Below are the code and all the weights of a small trained network. Each question names an input and a class and asks about switching units off, where a switched-off unit gives its printed mean instead of its output.

import numpy as np


def w(rows, s, z=0):
    codes = np.array(rows[::2]) - 128.0
    scale = np.full(codes.shape[1], s)
    scale[-1] = z or s
    return codes * scale


def f(y):
    return np.maximum(y, 0)


def log_softmax(a):
    a = a - a.max(-1, keepdims=True)
    return a - np.log(np.exp(a).sum(-1, keepdims=True))


def net(x, mask):
    res = np.array(x, float).reshape(1, 6) / 4 @ E
    y = f(res @ A[0][:, :-1].T + A[0][:, -1])
    res = res + np.where(mask, y, B[0][:, -1]) @ B[0][:, :-1]
    return log_softmax(res[-1] @ U[:, :-1].T + U[:, -1])


A, B = {}, {}
E = w([
[29,95,130,164,204,48],'x0',
[101,241,150,202,89,168],'x1',
[135,74,116,196,129,193],'x2',
[86,107,147,108,9,88],'x3',
[227,149,179,202,106,48],'x4',
[149,45,255,123,104,182],'x5',
],0.0047)
A[0] = w([
[129,179,164,90,99,69,83],'N1',
[133,126,98,110,151,132,13],'N2',
[76,142,152,142,81,140,176],'N3',
[113,95,133,134,157,114,134],'N4',
[121,154,109,104,130,146,133],'N5',
[134,127,132,95,112,152,124],'N6',
[122,148,189,125,119,242,191],'N7',
[125,155,146,111,127,108,204],'N8',
[48,136,155,155,51,139,153],'N9',
[95,133,131,132,167,118,102],'N10',
[103,131,140,117,135,113,124],'N11',
[144,101,149,120,98,95,236],'N12',
[92,107,125,147,96,141,10],'N13',
[118,136,165,147,128,148,167],'N14',
[151,112,130,144,134,148,75],'N15',
[132,112,113,117,145,122,166],'N16',
[131,182,158,101,102,80,97],'N17',
[119,134,139,133,123,136,66],'N18',
[209,153,180,183,99,179,190],'N19',
[164,119,138,160,125,150,115],'N20',
[118,159,106,113,126,99,49],'N21',
[119,253,107,182,149,84,194],'N22',
[110,164,71,62,101,162,147],'N23',
[74,111,159,159,208,103,132],'N24',
[168,55,164,131,83,71,116],'N25',
[138,177,119,147,144,104,192],'N26',
],0.017,0.0014)
B[0] = w([
[175,88,140,117,192,173,182],'N1',
[137,163,117,122,112,151,160],'N2',
[151,125,77,166,85,136,190],'N3',
[133,146,95,153,176,125,176],'N4',
[136,131,106,90,109,120,166],'N5',
[111,156,95,108,155,124,168],'N6',
[90,130,130,15,131,191,253],'N7',
[156,118,120,132,155,143,156],'N8',
[163,111,74,201,56,128,216],'N9',
[132,116,89,137,142,80,177],'N10',
[141,116,114,131,139,112,154],'N11',
[167,89,110,113,142,129,184],'N12',
[129,103,133,180,99,163,159],'N13',
[129,118,129,94,98,143,168],'N14',
[132,127,171,112,125,116,156],'N15',
[138,159,111,143,143,150,163],'N16',
[174,101,124,120,188,169,177],'N17',
[134,131,125,129,118,143,137],'N18',
[117,176,154,105,74,3,251],'N19',
[136,131,182,113,114,101,174],'N20',
[148,109,187,110,103,143,167],'N21',
[224,207,162,162,70,115,253],'N22',
[113,118,78,53,87,166,219],'N23',
[107,115,66,123,229,64,222],'N24',
[198,47,105,87,125,114,217],'N25',
[146,149,140,171,96,140,184],'N26',
],0.035,0.0074)
U = w([
[162,149,248,167,125,228,63],'0',
[90,174,124,255,194,61,147],'1',
[32,108,110,204,60,177,14],'2',
[200,154,148,166,44,70,167],'3',
[44,119,235,61,161,74,7],'4',
[138,24,76,96,199,181,178],'5',
[74,188,108,61,89,176,179],'6',
],0.0052,0.0018)

Each question gives the input, the list of numbers given to net, and the class t.
The units are the neurons (one row each of A and B). Each row of codes is followed by its name. A weight is (code - 128) times the scale printed after its matrix; where a second scale follows, it is the last column's (A, B and U).
mask holds one flag per neuron, in row order. A switched-off neuron (its flag False) gives its mean, the last column of its row in B, instead of its output. The means were averaged over made-up inputs and are rounded, as every weight is.
A unit's drop is (log p(t) with every unit on - log p(t) with that unit switched off) / (log p(t) with every unit on - log p(t) with every unit switched off).
The circuit of an input: a set's keep is (log p(t) with only the set's units on - log p(t) with every unit switched off) / (log p(t) with every unit on - log p(t) with every unit switched off). Starting from the 12 units with the biggest drops (on a tie, the unit counted first), units are removed one at a time, each time the one whose removal leaves the highest keep (on an exact tie, the one counted first), for as long as the keep stays at least 0.8.
units of the circuit, in order: the units of the circuit, biggest drop first
unit that matters most: the unit with the biggest drop
k most important neurons: the k neurons with the biggest drops, biggest first
drop of u: that unit's drop, to one decimal
input [6,-8,8,-5,-8,-4], class 1: units of the circuit, in order => (N7 N24)
input [-1,-1,-5,3,-8,-6], class 6: 3 most important neurons => (N23 N25 N24)
input [-7,0,7,-5,5,6], class 4: most important neuron => (N7)
input [5,6,3,-8,-6,3], class 5: 2 most important neurons => (N24 N19)
input [2,-2,4,-1,4,5], class 4: units of the circuit, in order => (N22 N9 N19)
input [-7,8,-2,-1,-3,-2], class 6: 3 most important neurons => (N7 N23 N25)
input [-2,-2,1,3,-5,2], class 6: 3 most important neurons => (N24 N25 N1)
input [-8,-8,-6,-7,3,7], class 4: units of the circuit, in order => (N22 N19 N9)
input [5,-6,-8,-6,-1,-4], class 1: 2 most important neurons => (N7 N24)
input [-6,-1,-6,6,5,4], class 5: 2 most important neurons => (N1 N22)
input [3,-7,1,-3,-3,-7], class 5: 3 most important neurons => (N19 N22 N23)
input [-3,-5,4,-7,-1,-4], class 6: 3 most important neurons => (N25 N22 N24)
input [-5,8,8,5,-3,7], class 6: 2 most important neurons => (N7 N22)
input [0,1,-4,-7,-6,-2], class 6: units of the circuit, in order => (N23 N25)
input [-6,-4,-5,-1,3,-5], class 0: 2 most important neurons => (N19 N24)
input [-2,-5,8,-3,-3,4], class 6: 2 most important neurons => (N7 N24)
input [1,4,-5,-3,-2,5], class 6: units of the circuit, in order => (N7)
input [0,0,-7,-5,-2,3], class 5: 2 most important neurons => (N19 N22)
input [-7,-4,-7,3,-5,5], class 5: drop of N24 => 0.0
input [-4,6,8,-7,-3,0], class 4: drop of N3 => 0.1
input [-5,-8,-1,-6,-1,4], class 5: unit that matters most => N22
input [-6,2,-6,-2,3,6], class 4: drop of N19 => 0.5
